Here is a tiny trained network, its code and every weight. The questions are about switching its units off for an input and a class, where a switched-off unit gives its printed mean instead of its output.

import numpy as np


def w(rows, s, z=0):
    codes = np.array(rows[::2]) - 128.0
    scale = np.full(codes.shape[1], s)
    scale[-1] = z or s
    return codes * scale


def f(y):
    return y / 2 * (1 + np.tanh(0.7978845608 * (y + 0.044715 * y**3)))


def log_softmax(a):
    a = a - a.max(-1, keepdims=True)
    return a - np.log(np.exp(a).sum(-1, keepdims=True))


def net(x, mask):
    res = np.array(x, float).reshape(1, 8) / 4 @ E
    y = f(res @ A[0][:, :-1].T + A[0][:, -1])
    res = res + np.where(mask, y, B[0][:, -1]) @ B[0][:, :-1]
    return log_softmax(res[-1] @ U[:, :-1].T + U[:, -1])


A, B = {}, {}
E = w([
[140,241,121,51,63,195,196,154,164,41,220,60],'x0',
[106,91,105,153,12,67,19,131,120,118,176,1],'x1',
[136,94,125,210,59,233,140,176,30,172,191,133],'x2',
[64,139,230,229,56,123,171,175,202,148,70,166],'x3',
[128,161,156,140,133,102,125,129,193,103,101,124],'x4',
[106,89,54,135,164,67,75,14,122,178,51,156],'x5',
[71,221,42,171,103,166,236,102,99,195,108,125],'x6',
[13,95,166,128,150,63,111,215,173,75,110,68],'x7',
],0.0059)
A[0] = w([
[178,186,71,56,181,174,189,145,59,101,209,105,205],'n0',
[152,89,130,201,39,159,130,187,55,128,194,155,190],'n1',
[111,211,141,85,58,168,161,165,113,84,220,38,229],'n2',
[168,166,81,231,78,139,186,60,158,169,83,196,163],'n3',
[59,110,175,174,162,141,175,167,147,177,47,169,153],'n4',
[81,117,116,217,171,141,191,143,144,175,18,201,192],'n5',
[83,217,48,132,53,160,168,137,84,112,209,40,152],'n6',
[46,137,186,160,169,109,216,192,141,109,45,184,145],'n7',
[121,55,53,87,182,25,39,62,116,99,96,74,165],'n8',
[163,169,119,168,150,122,184,59,150,187,71,240,184],'n9',
[133,177,212,64,113,93,143,174,213,3,140,95,156],'n10',
[81,64,92,146,203,110,125,79,140,148,52,173,145],'n11',
[135,36,103,158,126,100,36,91,88,166,116,125,222],'n12',
[122,41,227,200,65,166,101,207,99,110,168,113,184],'n13',
[76,126,239,139,103,115,128,170,228,79,62,106,252],'n14',
[172,121,174,7,222,148,155,144,142,35,161,157,197],'n15',
[220,157,49,104,165,133,138,68,86,136,148,173,245],'n16',
[174,169,70,202,70,136,151,71,135,182,57,184,160],'n17',
[130,171,190,106,73,95,159,165,225,55,194,92,149],'n18',
],0.0061,0.0036)
B[0] = w([
[191,123,31,31,134,224,204,154,151,115,213,204,216],'n0',
[164,59,137,152,86,198,86,165,46,191,213,68,228],'n1',
[105,142,53,97,42,183,170,188,204,67,173,65,253],'n2',
[97,194,194,102,121,164,148,42,41,210,94,89,209],'n3',
[41,160,162,203,185,42,183,177,77,174,155,138,216],'n4',
[40,196,177,193,170,50,174,147,23,166,123,193,245],'n5',
[51,125,24,51,25,165,196,198,135,148,147,45,222],'n6',
[51,207,152,199,210,39,215,247,98,90,142,205,225],'n7',
[97,38,39,53,186,14,58,61,164,54,46,127,239],'n8',
[128,212,229,111,131,153,150,79,76,213,51,163,229],'n9',
[172,182,192,145,77,145,90,122,251,2,99,135,228],'n10',
[65,100,105,108,192,49,120,103,96,146,60,134,216],'n11',
[104,24,91,129,146,55,33,87,68,147,124,78,227],'n12',
[219,56,185,254,77,157,58,220,105,162,228,83,254],'n13',
[117,194,221,203,138,51,79,195,186,78,123,113,254],'n14',
[221,111,142,108,206,140,152,141,201,59,145,237,209],'n15',
[189,134,114,36,168,201,144,64,84,196,85,169,213],'n16',
[95,153,201,95,106,168,119,58,44,202,44,93,201],'n17',
[131,194,173,165,63,186,103,127,208,51,50,70,220],'n18',
],0.006,0.0082)
U = w([
[76,155,13,55,30,183,224,169,128,143,167,39,53],'0',
[192,27,187,214,77,153,59,186,62,190,217,69,88],'1',
[252,133,99,44,215,188,193,143,152,112,161,239,107],'2',
[132,182,188,94,138,167,147,16,67,222,32,138,74],'3',
[85,28,36,67,190,3,40,54,127,109,48,103,254],'4',
[36,186,181,195,196,42,219,208,94,157,102,187,53],'5',
[144,188,225,153,63,108,105,163,248,38,87,64,44],'6',
],0.0068,0.0025)

Each question gives the input, the list of numbers given to net, and the class t.
The units are the neurons (one row each of A and B). Each row of codes is followed by its name. A weight is (code - 128) times the scale printed after its matrix; where a second scale follows, it is the last column's (A, B and U).
mask holds one flag per neuron, in row order. A switched-off neuron (its flag False) gives its mean, the last column of its row in B, instead of its output. The means were averaged over made-up inputs and are rounded, as every weight is.
A unit's drop is (log p(t) with every unit on - log p(t) with that unit switched off) / (log p(t) with every unit on - log p(t) with every unit switched off).
The circuit of an input: a set's keep is (log p(t) with only the set's units on - log p(t) with every unit switched off) / (log p(t) with every unit on - log p(t) with every unit switched off). Starting from the 12 units with the biggest drops (on a tie, the unit counted first), units are removed one at a time, each time the one whose removal leaves the highest keep (on an exact tie, the one counted first), for as long as the keep stays at least 0.8.
circuit, biggest first: the units of the circuit, biggest drop first
top k neurons: the k neurons with the biggest drops, biggest first
drop of u: that unit's drop, to one decimal
input [0,-7,1,2,4,1,-7,-5], class 3: circuit, biggest first -> n9
input [-2,6,8,0,8,-1,7,7], class 1: top 3 neurons -> n13, n1, n0
input [1,8,1,1,3,3,0,0], class 4: top 2 neurons -> n8, n12
input [-7,7,2,0,-1,0,-4,8], class 4: top 2 neurons -> n8, n12
input [1,7,-2,-7,-7,-3,-6,-7], class 2: top 2 neurons -> n0, n16
input [8,7,-1,-4,2,6,-3,-1], class 0: top 3 neurons -> n6, n2, n11
input [1,-1,8,-2,-6,2,4,7], class 0: top 2 neurons -> n6, n14
input [-3,-4,4,-6,-1,-6,-8,2], class 2: top 2 neurons -> n15, n0
input [5,-7,5,-2,-7,-1,2,6], class 0: top 2 neurons -> n6, n2
input [1,0,4,-5,5,0,0,-5], class 2: top 2 neurons -> n16, n0
input [-4,-8,5,-1,2,2,0,-2], class 3: drop of n16 -> 0.2
input [-1,7,-1,1,-6,-2,7,7], class 0: drop of n6 -> 0.3
input [-6,7,-2,-3,-1,-5,-1,6], class 4: drop of n8 -> 2.0
input [1,1,-5,-8,-2,-8,-1,-2], class 2: circuit, biggest first -> n15
